How the units are linked:
z515: @>z178, ~>z636, &>z418
z656: @>z727, ~>z932, &>z982
z204: @>z346, ~>z780, &>z744
z736: @>z982, ~>z681, &>z846
z883: @>z636, ~>z178, &>z424
z636: @>z554, ~>z515, &>z883
z572: @>z735, ~>z878, &>z362
z198: @>z455, ~>z481, &>z703
z727: @>z465, ~>z471, &>z656
z259: @>z13, ~>z846, &>z681
z424: @>z883, ~>z703, &>z481
z709: @>z383, ~>z370, &>z217
z346: @>z519, ~>z39, &>z204
z519: @>z143, ~>z743, &>z346
z170: @>z744, ~>z617, &>z802
z418: @>z515, ~>z554, &>z735
z846: @>z736, ~>z259, &>z383
z465: @>z481, ~>z455, &>z727
z895: @>z617, ~>z744, &>z780
z13: @>z370, ~>z383, &>z259
z681: @>z259, ~>z736, &>z234
z279: @>z831, ~>z362, &>z878
z802: @>z170, ~>z217, &>z370
z872: @>z743, ~>z143, &>z480
z703: @>z198, ~>z424, &>z178
z455: @>z471, ~>z465, &>z198
z982: @>z656, ~>z234, &>z736
z780: @>z895, ~>z204, &>z39
z370: @>z802, ~>z709, &>z13
z913: @>z362, ~>z831, &>z23
z878: @>z279, ~>z572, &>z589
z178: @>z703, ~>z883, &>z515
z589: @>z878, ~>z735, &>z554
z617: @>z217, ~>z170, &>z895
z743: @>z39, ~>z519, &>z872
z39: @>z780, ~>z346, &>z743
z735: @>z418, ~>z589, &>z572
z23: @>z913, ~>z480, &>z143
z234: @>z681, ~>z982, &>z932
z932: @>z234, ~>z656, &>z471
z362: @>z572, ~>z279, &>z913
z383: @>z846, ~>z13, &>z709
z217: @>z709, ~>z802, &>z617
z143: @>z23, ~>z872, &>z519
z744: @>z204, ~>z895, &>z170
z481: @>z424, ~>z198, &>z465
z831: @>z480, ~>z913, &>z279
z554: @>z589, ~>z418, &>z636
z480: @>z872, ~>z23, &>z831
z471: @>z932, ~>z727, &>z455

In the rows, zero is written as 49.

The rows follow the links: the fewer symbols apart two units are, the more alike their rows tend to be.

Each row is also shifted at random along 6 hidden directions that mean nothing.

Row, then unit:
[ 41  53  44  57  43  46  54  54  49  49  33  53  61  43  52  54  54  52  52  44  56  49  46  46  43  47  54  41  64  61  41  59  42  42  34  29  53  59  39  63  50  55  43  56  44  55  58  53  41  60  53  58  41  51  36  55  59]: z418
[ 55  42  52  51  48  43  59  48  49  35  48  52  53  42  61  40  38  42  62  48  37  48  56  54  46  52  48  56  46  43  46  50  42  35  46  61  51  50  59  50  35  56  49  39  39  49  45  47  42  44  46  48  49  55  50  46  31]: z736
[ 64  50  53  44  45  53  47  41  37  51  60  43  32  54  46  55  57  47  40  64  48  45  57  53  59  40  43  53  51  44  60  43  55  58  49  52  54  38  54  41  43  48  40  41  47  54  57  49  66  41  47  50  56  51  52  50  52]: z744
[ 49  44  45  52  49  42  61  42  56  60  49  33  46  46  56  46  41  61  44  49  49  53  34  45  46  44  44  58  42  45  56  38  44  42  50  54  57  52  45  43  53  43  60  40  49  45  32  43  16  47  46  56  52  38  63  40  31]: z846
[ 41  47  54  50  52  44  33  54  42  54  49  53  46  43  51  48  59  57  41  57  47  52  33  49  56  39  52  52  51  49  40  44  57  73  53  45  50  46  67  48  39  46  45  46  51  50  32  48  64  40  38  53  32  39  59  51  46]: z932
[ 55  55  51  48  52  39  34  41  50  59  17  39  26  50  24  44  62  63  21  42  49  41  41  60  38  30  41  35  46  36  53  31  60  50  46  54  54  51   6  44  39  40  46  47  58  34  44  46  60  51  57  43  50  41  29  50  77]: z636
[ 39  52  49  52  41  42  35  56  41  50  35  56  37  47  50  49  60  36  42  52  46  52  54  54  47  51  54  39  51  34  50  56  57  52  41  43  45  52  35  47  38  51  35  47  44  53  60  59  77  56  50  44  39  48  36  50  67]: z39
[ 50  45  51  51  55  43  56  59  58  33  49  60  51  38  57  33  41  42  60  41  35  55  63  47  46  54  48  49  52  43  39  61  48  35  53  55  47  54  58  50  41  59  52  57  55  41  40  49  44  44  43  46  48  52  46  45  44]: z709
[ 47  48  54  44  58  53  45  60  47  41  43  61  50  53  49  37  50  36  51  44  46  40  71  58  53  46  31  45  46  53  35  48  43  50  65  55  38  47  61  53  31  45  50  52  49  47  46  42  69  47  54  37  47  60  50  47  58]: z23
[ 52  50  48  47  56  50  47  46  44  56  41  40  46  56  37  52  48  64  45  47  56  51  34  49  42  39  44  48  51  53  54  33  38  51  55  45  53  52  37  54  56  39  57  52  55  46  37  41  35  48  58  48  49  35  49  50  49]: z589
[ 44  51  39  52  44  45  45  51  44  75  44  42  39  53  51  54  58  45  39  60  49  47  44  49  55  37  29  49  51  53  59  40  43  55  52  44  55  53  45  52  35  36  47  37  41  56  49  42  42  61  59  49  45  48  69  43  52]: z480
[ 52  43  49  42  46  58  56  35  62  45  51  41  56  51  35  52  43  49  46  37  53  40  46  40  44  58  56  39  47  53  47  62  55  40  40  48  51  45  37  41  57  57  49  47  55  45  59  56  31  45  44  41  53  60  42  52  47]: z481
[ 41  45  46  47  55  46  54  57  63  49  64  52  46  42  54  42  52  45  46  45  47  55  60  39  53  51  42  47  48  53  44  60  53  48  55  46  51  50  59  43  50  49  55  57  61  44  45  52  36  46  38  45  46  47  65  39  54]: z617
[ 50  47  50  34  60  61  50  49  48  43  62  47  54  63  50  48  39  51  49  43  56  42  61  42  52  51  35  50  31  53  45  46  48  46  63  58  31  39  61  45  73  44  64  54  60  41  46  46  51  41  49  35  60  48  48  42  47]: z143
[ 48  42  48  41  53  46  53  47  63  43  63  50  42  43  55  28  33  32  46  40  37  49  57  37  42  67  47  53  29  27  57  58  52  26  54  69  48  50  38  23  51  54  54  44  57  35  46  49  24  42  43  32  59  46  59  34  31]: z471
[ 45  47  56  48  54  41  46  59  44  43  56  53  37  45  54  45  51  51  50  54  43  59  49  50  49  45  52  56  43  39  49  44  57  58  54  50  45  49  59  48  53  48  49  59  56  45  41  52  68  41  41  51  48  38  45  41  51]: z217
[ 56  41  52  45  55  65  45  51  59  24  49  66  66  47  36  43  40  35  66  36  47  45  58  46  43  63  66  39  62  60  39  61  45  41  48  51  51  45  60  49  48  66  40  63  54  58  50  47  44  42  42  41  48  62  36  67  48]: z883
[ 45  46  47  50  50  41  54  58  49  41  51  57  57  52  53  41  37  34  67  43  45  53  63  53  43  62  48  49  47  50  47  50  36  39  54  53  47  52  58  56  48  49  53  60  47  53  55  46  51  54  60  44  50  53  40  48  46]: z572
[ 49  46  50  51  47  35  46  46  47  53  45  45  36  44  51  44  44  53  49  56  40  66  33  52  39  49  54  60  47  31  61  37  46  50  50  58  54  52  45  45  45  42  50  43  48  49  32  43  43  41  48  54  46  30  57  43  33]: z383
[ 43  51  50  55  44  56  46  34  42  46  41  44  71  46  49  60  49  61  53  46  59  49  26  43  49  52  67  52  55  59  39  51  48  52  31  35  50  43  53  56  58  57  44  43  37  61  51  51  43  46  46  62  41  47  40  61  33]: z656
[ 64  47  48  50  44  52  52  38  57  42  36  43  40  42  39  45  50  41  43  44  44  43  57  53  40  53  49  46  58  41  54  50  51  31  40  53  62  52  28  42  30  56  40  41  47  45  62  48  39  54  51  45  55  66  43  57  58]: z170
[ 37  47  50  47  55  48  50  54  50  50  38  48  54  56  46  42  41  49  49  36  54  41  55  54  44  51  41  42  37  49  40  44  41  41  53  49  38  51  38  53  59  42  58  53  53  44  46  49  49  53  58  37  53  47  37  44  52]: z913

From each start, follow one symbol. Which unit do you reach?
Answer with the unit's name.
new walk
[ 39  51  47  48  48  49  44  61  45  51  69  60  51  51  55  55  56  42  54  57  50  56  54  50  59  50  55  49  48  51  45  59  56  65  53  40  41  43  72  50  53  51  43  57  52  56  54  53  78  45  43  53  44  48  51  49  56]
@: z895
new walk
[ 56  48  51  50  53  44  35  53  50  52  23  51  32  45  32  38  58  49  35  51  43  45  51  60  40  35  41  38  61  40  54  33  47  54  55  56  56  55  29  49  22  41  41  46  50  42  39  40  57  51  57  46  45  47  45  53  71]
@: z589
new walk
[ 46  57  42  54  47  53  50  49  39  62  35  47  58  54  48  59  48  60  47  46  59  50  27  44  51  46  46  48  57  65  52  44  35  50  41  31  48  57  45  60  58  41  53  44  43  54  48  44  23  57  57  54  42  40  54  50  43]
@: z480
new walk
[ 57  52  54  42  57  69  49  48  43  37  54  61  61  53  47  53  53  49  53  45  55  35  59  42  56  40  43  45  55  66  33  57  50  52  56  43  40  38  71  51  51  55  48  55  53  50  51  51  57  44  39  47  54  57  46  56  54]
~: z39
new walk
[ 40  49  41  53  44  40  61  50  62  59  35  40  53  46  48  47  47  52  41  34  50  42  54  46  38  48  40  37  51  56  45  53  42  29  40  41  54  64  20  57  54  46  57  48  50  38  57  53  29  64  60  46  49  54  40  43  62]
@: z418
new walk
[ 40  47  45  49  52  43  44  50  49  55  37  45  47  57  43  44  41  52  48  41  50  51  40  53  40  52  49  45  43  50  50  36  41  45  50  52  47  55  27  54  58  39  57  51  49  47  44  47  47  56  67  44  46  40  41  45  52]
&: z913
new walk
[ 66  50  53  43  51  66  53  42  45  30  58  55  52  54  43  46  38  39  57  46  51  46  57  44  45  59  54  53  48  43  52  60  49  36  51  53  41  38  54  41  60  59  46  50  50  49  60  47  46  43  46  44  63  53  40  51  40]
&: z744
new walk
[ 47  51  51  55  46  50  49  45  40  29  38  53  64  44  54  49  46  49  63  48  49  45  46  55  52  49  61  56  56  53  35  55  45  46  36  44  47  49  62  60  43  62  39  42  32  55  52  52  59  48  48  54  42  54  40  55  37]
&: z736
new walk
[ 51  48  49  50  42  54  51  38  50  42  47  47  66  48  48  54  46  48  51  44  51  40  45  47  56  50  59  49  54  62  41  57  52  50  39  46  56  45  56  50  44  60  43  45  40  55  57  52  43  48  43  48  46  63  50  60  39]
~: z471
new walk
[ 59  49  52  40  56  64  36  51  39  36  54  63  54  54  42  46  44  39  60  49  51  49  52  50  54  50  53  47  48  53  45  52  45  53  59  51  38  37  64  49  55  53  44  51  52  56  45  46  61  40  45  43  53  49  44  59  43]
@: z143
new walk
[ 51  43  50  43  51  56  51  52  51  38  65  62  51  45  56  42  40  31  59  49  47  58  56  34  44  64  59  53  52  40  57  69  49  39  52  49  48  45  60  34  53  60  43  51  51  54  50  49  30  42  43  47  52  48  57  46  32]
@: z455
new walk
[ 41  53  40  52  43  51  42  55  41  63  43  56  54  47  54  57  61  41  47  52  51  48  46  44  57  42  41  44  64  62  46  56  45  58  46  31  52  52  56  59  39  46  41  44  39  60  56  51  51  60  51  52  39  50  58  55  55]
@: z743
new walk
[ 35  57  43  51  41  48  38  53  38  64  41  47  44  53  51  61  59  49  41  58  57  50  39  48  52  45  49  44  46  49  49  50  51  60  42  36  45  49  39  51  51  42  40  47  43  59  57  54  62  57  51  56  44  43  45  48  60]
~: z519
new walk
[ 53  52  48  48  45  49  47  57  44  37  45  56  41  43  57  43  50  36  49  49  46  53  55  41  43  57  53  50  50  27  55  65  52  35  42  48  43  46  34  41  50  57  38  48  45  45  59  57  59  52  46  47  58  43  34  41  51]
~: z424
new walk
[ 36  43  53  49  54  43  46  45  53  54  59  42  54  51  48  47  43  62  46  47  49  54  33  46  54  52  52  55  36  52  50  37  51  57  53  56  47  46  57  46  61  45  58  47  52  46  32  44  41  39  41  49  46  34  60  45  34]
@: z681
new walk
[ 38  47  52  56  48  43  45  48  47  42  38  51  63  43  49  45  49  61  48  43  46  46  40  56  52  41  54  45  53  63  27  47  49  59  47  50  48  53  61  62  39  52  50  54  47  50  35  50  56  46  45  55  35  51  50  55  50]
&: z234
new walk
[ 44  40  47  51  46  31  56  41  54  73  53  29  39  49  47  53  49  62  35  55  44  51  35  59  53  41  40  54  39  51  55  26  53  64  50  60  62  52  48  46  36  36  58  38  48  47  38  40  40  45  50  54  43  45  69  46  45]
&: z681
new walk
[ 64  41  49  54  40  49  53  43  53  35  53  56  52  44  46  46  44  32  65  53  41  48  55  53  52  58  56  55  65  50  54  50  45  45  44  53  63  50  61  50  28  57  40  47  41  59  57  44  43  47  48  53  50  68  54  61  42]
@: z170
new walk
[ 44  55  43  48  42  46  62  53  47  64  67  39  39  53  58  62  54  53  42  59  53  55  55  44  50  47  35  54  39  46  63  49  50  46  49  44  50  49  46  46  65  44  56  48  52  43  62  52  44  56  49  53  59  36  55  36  51]
~: z636
